Below are the code and all the weights of a small trained network. Each question names an input and a target symbol and asks about switching units off, where a switched-off unit gives its printed mean instead of its output.

import numpy as np


def w(rows, s, z=0):
    codes = np.array(rows[::2]) - 128.0
    scale = np.full(codes.shape[1], s)
    scale[-1] = z or s
    return codes * scale


def norm(h):
    return h / np.sqrt((h * h).mean(-1, keepdims=True) + 1e-5)


def f(y):
    return y / 2 * (1 + np.tanh(0.7978845608 * (y + 0.044715 * y**3)))


def softmax(a):
    e = np.exp(a - a.max(-1, keepdims=True))
    return e / e.sum(-1, keepdims=True)


def log_softmax(a):
    a = a - a.max(-1, keepdims=True)
    return a - np.log(np.exp(a).sum(-1, keepdims=True))


def net(x, mask):
    ids = ['βγδεζησ'.index(c) for c in x.split()]
    T = len(ids)
    res = E[ids] + P[:T]
    u = 0
    for l in range(2):
        q, k, v = (norm(res) @ M[l].T for M in (Q, K, V))
        z = softmax(np.where(np.tri(T) > 0, q @ k.T / 4**0.5, -1e9)) @ v
        res = res + np.where(mask[u], z, O[l][:, -1]) @ O[l][:, :-1]
        u += 1
        y = f(norm(res) @ A[l][:, :-1].T + A[l][:, -1])
        res = res + np.where(mask[u : u + 12], y, B[l][:, -1]) @ B[l][:, :-1]
        u += 12
    return log_softmax(norm(res)[-1] @ U[:, :-1].T + U[:, -1])


Q, K, V, O, A, B = {}, {}, {}, {}, {}, {}
E = w([
[72,238,172],'β',
[165,155,170],'γ',
[169,49,136],'δ',
[125,143,149],'ε',
[42,209,174],'ζ',
[105,1,166],'η',
[49,96,201],'σ',
],0.0081)
P = w([
[1,127,31],'0',
[41,139,112],'1',
[46,118,123],'2',
[48,101,149],'3',
[54,99,165],'4',
[48,82,179],'5',
[48,82,200],'6',
[60,74,205],'7',
[48,75,218],'8',
[63,71,232],'9',
[56,51,240],'10',
[49,45,241],'11',
],0.0023)
Q[0] = w([
[110,139,194],'L0H1',
[254,178,24],'L0H1',
[145,142,120],'L0H1',
[190,191,34],'L0H1',
],0.0093)
K[0] = w([
[176,168,121],'L0H1',
[8,85,41],'L0H1',
[126,113,113],'L0H1',
[60,83,44],'L0H1',
],0.011)
V[0] = w([
[112,55,108],'L0H1',
[102,65,20],'L0H1',
[49,95,56],'L0H1',
[137,132,254],'L0H1',
],0.0058)
O[0] = w([
[109,95,138,76],'L0H1',
[78,117,41,2],'L0H1',
[30,9,143,71],'L0H1',
[253,172,166,246],'L0H1',
],0.0048,0.0059)
A[0] = w([
[54,126,168,4],'L0N1',
[132,119,132,68],'L0N2',
[80,100,102,174],'L0N3',
[135,64,110,92],'L0N4',
[89,135,4,129],'L0N5',
[145,90,81,188],'L0N6',
[210,179,97,143],'L0N7',
[123,125,108,5],'L0N8',
[158,131,166,46],'L0N9',
[123,123,127,116],'L0N10',
[113,180,138,236],'L0N11',
[198,107,150,32],'L0N12',
],0.012,0.0036)
B[0] = w([
[44,148,220,149],'L0N1',
[113,162,149,112],'L0N2',
[126,62,150,126],'L0N3',
[217,155,103,124],'L0N4',
[118,254,12,119],'L0N5',
[203,174,129,114],'L0N6',
[67,42,185,215],'L0N7',
[111,178,157,93],'L0N8',
[77,147,87,178],'L0N9',
[130,139,135,119],'L0N10',
[100,9,135,252],'L0N11',
[56,214,134,179],'L0N12',
],0.0059,0.0048)
Q[1] = w([
[97,249,96],'L1H1',
[151,118,188],'L1H1',
[99,43,124],'L1H1',
[69,26,84],'L1H1',
],0.015)
K[1] = w([
[191,252,128],'L1H1',
[98,73,76],'L1H1',
[134,35,167],'L1H1',
[159,44,247],'L1H1',
],0.012)
V[1] = w([
[41,119,147],'L1H1',
[147,135,162],'L1H1',
[93,105,79],'L1H1',
[79,135,2],'L1H1',
],0.0085)
O[1] = w([
[34,132,2,253],'L1H1',
[82,119,107,145],'L1H1',
[124,190,119,125],'L1H1',
[181,251,199,6],'L1H1',
],0.0049,0.0053)
A[1] = w([
[206,130,59,169],'L1N1',
[136,209,179,226],'L1N2',
[86,254,133,48],'L1N3',
[188,72,124,191],'L1N4',
[60,182,74,7],'L1N5',
[171,104,121,142],'L1N6',
[162,97,155,72],'L1N7',
[167,225,125,73],'L1N8',
[104,95,155,197],'L1N9',
[106,128,91,104],'L1N10',
[98,57,168,221],'L1N11',
[91,186,105,11],'L1N12',
],0.013,0.002)
B[1] = w([
[49,47,1,126],'L1N1',
[62,124,88,139],'L1N2',
[164,71,66,130],'L1N3',
[89,151,201,145],'L1N4',
[207,184,149,129],'L1N5',
[74,129,149,126],'L1N6',
[137,162,132,136],'L1N7',
[116,40,108,133],'L1N8',
[167,163,118,194],'L1N9',
[151,125,120,130],'L1N10',
[176,166,133,253],'L1N11',
[154,132,138,120],'L1N12',
],0.0094,0.012)
U = w([
[179,145,84,190],'β',
[97,92,81,253],'γ',
[186,7,181,70],'δ',
[44,107,189,111],'ε',
[111,198,109,162],'ζ',
[17,214,145,81],'η',
[161,150,141,47],'σ',
],0.012,0.0048)

Each question gives the input, a string of symbols that net reads in full, and the target symbol t.
The units are the heads (4 rows each of Q, K, V and O) and the neurons (one row each of A and B). Each row of codes is followed by its name. A weight is (code - 128) times the scale printed after its matrix; where a second scale follows, it is the last column's (O, A, B and U).
mask holds one flag per unit, layer by layer, with each layer's heads first. A switched-off unit (its flag False) gives its mean, the last column of its rows in O or B, instead of its output. The means were averaged over made-up inputs and are rounded, as every weight is.
A unit's drop is (log p(t) with every unit on - log p(t) with that unit switched off) / (log p(t) with every unit on - log p(t) with every unit switched off).
The circuit of an input: a set's keep is (log p(t) with only the set's units on - log p(t) with every unit switched off) / (log p(t) with every unit on - log p(t) with every unit switched off). Starting from the 12 units with the biggest drops (on a tie, the unit counted first), units are removed one at a time, each time the one whose removal leaves the highest keep (on an exact tie, the one counted first), for as long as the keep stays at least 0.8.
units of the circuit, in order: the units of the circuit, biggest drop first
top k neurons: the k neurons with the biggest drops, biggest first
k most important neurons of layer l: the k neurons of layer l with the biggest drops, biggest first
drop when u is switched off: that unit's drop, to one decimal
input ε ζ δ ε σ ζ ζ β σ β γ, target γ: top 2 neurons	(L0N12; L0N5)
input δ β δ σ ζ ζ ε ζ ζ σ γ, target ε: 3 most important neurons of layer 1	(L1N2; L1N11; L1N8)
input ε σ σ σ η η η γ, target γ: top 4 neurons	(L0N5; L0N12; L1N2; L1N3)
input γ ζ ε, target δ: units of the circuit, in order	(L1H1)
input η σ γ δ δ β ε σ ζ ε, target η: units of the circuit, in order	(L0H1; L1H1; L1N2; L1N11)
input γ σ ε σ, target δ: units of the circuit, in order	(L1H1; L0H1)
input γ η η ζ σ ε η σ δ σ β, target δ: units of the circuit, in order	(L1H1; L0N11; L0N12)
input δ γ σ ζ, target ε: top 4 neurons	(L1N2; L1N11; L1N8; L0N5)
input γ β ζ η σ, target δ: units of the circuit, in order	(L1H1; L1N2)
input ε γ δ, target γ: top 3 neurons	(L0N12; L0N11; L0N5)
input η σ η σ γ η ε, target η: top 2 neurons	(L1N2; L0N5)
input β γ σ η, target β: top 2 neurons	(L0N11; L0N12)
input η σ γ δ ε η, target η: top 2 neurons	(L1N2; L0N11)
input δ γ δ β, target ε: top 2 neurons	(L1N2; L1N11)
input δ η δ β ε σ σ δ γ η, target ε: 3 most important neurons of layer 0	(L0N11; L0N5; L0N12)
input η γ σ δ β ε σ, target η: most important neuron of layer 1	(L1N2)
input δ ζ γ η, target ε: 3 most important neurons of layer 1	(L1N2; L1N11; L1N8)
input δ ε β η γ ε σ ζ, target ε: top 4 neurons	(L1N2; L1N11; L0N5; L1N8)
input δ β ζ σ η δ β η δ ε γ ε, target ε: 2 most important neurons of layer 0	(L0N5; L0N7)
input η γ σ ε σ, target η: top 4 neurons	(L1N2; L0N5; L1N11; L0N3)
input δ γ η σ β δ, target ε: most important neuron of layer 0	(L0N7)
input η σ σ β γ η, target η: drop when L1H1 is switched off	0.3
input γ ε ε ζ δ β β δ ε, target δ: drop when L1H1 is switched off	1.2
